Below is a small trained network, with its code and all its weights. Each question gives an input and a target symbol and asks what happens when units are switched off, that is, made to give their printed mean instead of their output.

import numpy as np


def w(rows, s, z=0):
    codes = np.array(rows[::2]) - 128.0
    scale = np.full(codes.shape[1], s)
    scale[-1] = z or s
    return codes * scale


def norm(h):
    return h / np.sqrt((h * h).mean(-1, keepdims=True) + 1e-5)


def f(y):
    return y / 2 * (1 + np.tanh(0.7978845608 * (y + 0.044715 * y**3)))


def softmax(a):
    e = np.exp(a - a.max(-1, keepdims=True))
    return e / e.sum(-1, keepdims=True)


def log_softmax(a):
    a = a - a.max(-1, keepdims=True)
    return a - np.log(np.exp(a).sum(-1, keepdims=True))


def net(x, mask):
    ids = ['Πγθξτφψ'.index(c) for c in x.split()]
    T = len(ids)
    res = E[ids] + P[:T]
    u = 0
    for l in range(3):
        q, k, v = (norm(res) @ M[l].T for M in (Q, K, V))
        z = softmax(np.where(np.tri(T) > 0, q @ k.T / 2**0.5, -1e9)) @ v
        res = res + np.where(mask[u], z, O[l][:, -1]) @ O[l][:, :-1]
        u += 1
        y = f(norm(res) @ A[l][:, :-1].T + A[l][:, -1])
        res = res + np.where(mask[u : u + 8], y, B[l][:, -1]) @ B[l][:, :-1]
        u += 8
    return log_softmax(norm(res)[-1] @ U[:, :-1].T + U[:, -1])


Q, K, V, O, A, B = {}, {}, {}, {}, {}, {}
E = w([
[206,92,211,183,108,95,55],'Π',
[181,132,126,122,144,153,148],'γ',
[188,154,216,157,124,152,77],'θ',
[179,182,135,110,112,38,115],'ξ',
[124,170,58,111,177,102,201],'τ',
[109,133,250,53,197,135,31],'φ',
[65,107,127,193,104,92,116],'ψ',
],0.015)
P = w([
[140,185,86,168,145,250,139],'0',
[183,128,127,104,113,176,115],'1',
[182,126,77,196,222,55,105],'2',
[37,190,147,171,113,129,173],'3',
[89,84,165,97,65,156,129],'4',
[174,67,126,147,172,65,105],'5',
],0.015)
Q[0] = w([
[50,92,116,159,143,131,120],'0.h1',
[235,129,203,253,184,107,163],'0.h1',
],0.0076)
K[0] = w([
[151,162,161,200,126,227,112],'0.h1',
[1,205,99,51,125,42,124],'0.h1',
],0.0072)
V[0] = w([
[223,76,147,241,218,153,144],'0.h1',
[52,182,123,114,2,117,86],'0.h1',
],0.0029)
O[0] = w([
[74,78,65,210,115,242,32,250],'0.h1',
[102,193,57,163,123,3,53,84],'0.h1',
],0.0056,0.0015)
A[0] = w([
[103,175,135,152,109,227,99,75],'0.n1',
[164,115,60,6,48,193,210,100],'0.n2',
[192,84,94,64,184,109,151,60],'0.n3',
[142,169,138,130,107,151,112,49],'0.n4',
[163,141,145,167,84,78,123,17],'0.n5',
[91,114,42,73,191,152,246,55],'0.n6',
[160,9,85,135,87,167,71,61],'0.n7',
[178,113,154,64,42,119,99,3],'0.n8',
],0.011,0.0038)
B[0] = w([
[142,171,123,116,131,129,210,253],'0.n1',
[101,208,11,112,76,44,42,138],'0.n2',
[170,119,186,162,127,93,85,162],'0.n3',
[115,163,99,125,184,115,180,136],'0.n4',
[127,140,147,149,177,141,141,144],'0.n5',
[144,146,205,234,121,147,85,134],'0.n6',
[121,157,116,166,82,208,105,182],'0.n7',
[148,104,236,91,104,48,130,161],'0.n8',
],0.011,0.0051)
Q[1] = w([
[74,164,89,19,127,91,174],'1.h1',
[68,116,157,74,141,254,195],'1.h1',
],0.01)
K[1] = w([
[161,213,114,2,236,66,128],'1.h1',
[129,179,195,113,217,214,52],'1.h1',
],0.0093)
V[1] = w([
[42,81,129,130,86,115,173],'1.h1',
[1,148,157,138,100,118,103],'1.h1',
],0.0086)
O[1] = w([
[105,224,68,255,155,168,40,2],'1.h1',
[97,135,22,80,181,173,219,153],'1.h1',
],0.0077,0.003)
A[1] = w([
[87,78,6,176,209,101,80,24],'1.n1',
[160,175,80,99,176,147,176,64],'1.n2',
[164,101,163,159,121,157,96,2],'1.n3',
[119,59,108,43,100,163,65,56],'1.n4',
[106,141,97,119,167,82,105,112],'1.n5',
[168,52,157,129,57,120,216,50],'1.n6',
[124,141,142,111,155,145,72,67],'1.n7',
[102,169,96,142,127,214,181,150],'1.n8',
],0.013,0.0041)
B[1] = w([
[135,248,117,164,194,130,113,199],'1.n1',
[131,81,119,177,125,178,117,171],'1.n2',
[182,159,154,100,85,177,84,155],'1.n3',
[168,59,129,111,149,110,73,171],'1.n4',
[147,138,162,165,145,158,134,153],'1.n5',
[89,168,84,149,142,192,151,168],'1.n6',
[138,103,146,158,101,129,150,166],'1.n7',
[161,55,123,156,102,105,148,253],'1.n8',
],0.015,0.0062)
Q[2] = w([
[3,144,85,104,3,75,117],'2.h1',
[88,139,88,58,141,152,89],'2.h1',
],0.011)
K[2] = w([
[248,169,121,133,183,117,145],'2.h1',
[230,146,109,114,110,147,111],'2.h1',
],0.012)
V[2] = w([
[74,149,100,79,252,162,76],'2.h1',
[130,2,140,52,167,141,113],'2.h1',
],0.0072)
O[2] = w([
[205,122,190,102,186,122,54,3],'2.h1',
[88,97,99,140,130,116,7,208],'2.h1',
],0.012,0.0055)
A[2] = w([
[107,149,166,66,122,66,78,1],'2.n1',
[161,121,163,175,163,178,132,124],'2.n2',
[110,57,8,174,87,162,141,94],'2.n3',
[166,175,40,145,149,80,98,40],'2.n4',
[122,148,93,48,155,206,142,105],'2.n5',
[205,87,120,120,146,69,59,130],'2.n6',
[158,87,149,98,192,99,42,25],'2.n7',
[104,148,30,44,74,157,100,44],'2.n8',
],0.018,0.0066)
B[2] = w([
[208,144,80,130,118,70,116,177],'2.n1',
[104,153,89,109,103,68,95,193],'2.n2',
[114,39,45,188,56,153,144,246],'2.n3',
[48,177,105,149,172,123,91,161],'2.n4',
[66,84,149,164,165,93,183,134],'2.n5',
[120,71,167,79,145,175,215,224],'2.n6',
[123,107,118,211,210,187,60,222],'2.n7',
[129,111,118,5,182,159,126,133],'2.n8',
],0.017,0.012)
U = w([
[157,193,194,108,53,202,75,132],'Π',
[115,157,68,1,149,178,142,48],'γ',
[76,159,213,88,140,169,250,171],'θ',
[220,143,172,129,130,13,163,254],'ξ',
[132,218,103,206,178,95,70,187],'τ',
[173,83,188,150,220,196,112,129],'φ',
[130,85,48,184,77,142,154,53],'ψ',
],0.0098,0.0009)

Each question gives the input, a string of symbols that net reads in full, and the target symbol t.
The units are the heads (2 rows each of Q, K, V and O) and the neurons (one row each of A and B). Each row of codes is followed by its name. A weight is (code - 128) times the scale printed after its matrix; where a second scale follows, it is the last column's (O, A, B and U).
mask holds one flag per unit, layer by layer, with each layer's heads first. A switched-off unit (its flag False) gives its mean, the last column of its rows in O or B, instead of its output. The means were averaged over made-up inputs and are rounded, as every weight is.
A unit's drop is (log p(t) with every unit on - log p(t) with that unit switched off) / (log p(t) with every unit on - log p(t) with every unit switched off).
The circuit of an input: a set's keep is (log p(t) with only the set's units on - log p(t) with every unit switched off) / (log p(t) with every unit on - log p(t) with every unit switched off). Starting from the 12 units with the biggest drops (on a tie, the unit counted first), units are removed one at a time, each time the one whose removal leaves the highest keep (on an exact tie, the one counted first), for as long as the keep stays at least 0.8.
units of the circuit, in order: the units of the circuit, biggest drop first
top k neurons: the k neurons with the biggest drops, biggest first
top k neurons in layer l: the k neurons of layer l with the biggest drops, biggest first
drop of u: that unit's drop, to one decimal
input τ ψ ψ, target τ: units of the circuit, in order	1.n1
input θ τ Π, target ξ: units of the circuit, in order	2.h1, 2.n3, 2.n7
input θ Π ψ ψ, target θ: top 2 neurons in layer 2	2.n3, 2.n1
input φ θ Π φ, target θ: top 2 neurons in layer 2	2.n3, 2.n7
input ξ θ τ, target ξ: top 3 neurons in layer 2	2.n3, 2.n2, 2.n7
input τ γ ξ, target ξ: top 2 neurons in layer 1	1.n4, 1.n5
input φ ψ ψ φ, target θ: units of the circuit, in order	2.n7, 2.n3
input ψ φ φ ψ, target θ: units of the circuit, in order	2.h1, 2.n3, 2.n7
input φ ξ θ, target φ: units of the circuit, in order	2.n6, 2.h1
input γ ξ Π, target θ: units of the circuit, in order	2.n6, 2.h1, 2.n3, 2.n7
input φ ξ ψ θ ξ Π, target θ: top 3 neurons	2.n6, 1.n4, 2.n3
input φ Π ξ ψ γ, target γ: units of the circuit, in order	2.n8, 0.n2
input τ γ γ, target ξ: top 2 neurons	0.n3, 2.n3
input φ Π ψ θ γ, target γ: units of the circuit, in order	0.n2, 2.n8
input φ θ γ, target φ: top 3 neurons	2.n7, 2.n6, 2.n3
input φ θ φ φ φ τ, target φ: top 2 neurons	2.n6, 2.n7
input ψ Π ψ ψ, target ξ: top 2 neurons in layer 2	2.n3, 2.n6
input φ φ ψ φ, target ξ: top neuron	1.n4
input φ γ φ ψ φ, target φ: top 2 neurons in layer 2	2.n7, 2.n3
input γ ψ θ, target τ: top neuron	1.n1
input ξ φ φ ξ τ Π, target ξ: top 2 neurons	1.n4, 2.n3
input φ ψ φ φ, target ξ: top 4 neurons in layer 2	2.n1, 2.n7, 2.n6, 2.n3
input τ Π θ, target ξ: top 3 neurons in layer 2	2.n3, 2.n7, 2.n2
input ξ θ ξ, target θ: top 2 neurons	2.n6, 1.n4
input τ φ φ ξ γ ξ, target θ: top 2 neurons in layer 0	0.n2, 0.n1
input φ ψ φ ψ τ, target τ: drop of 0.n2	0.3
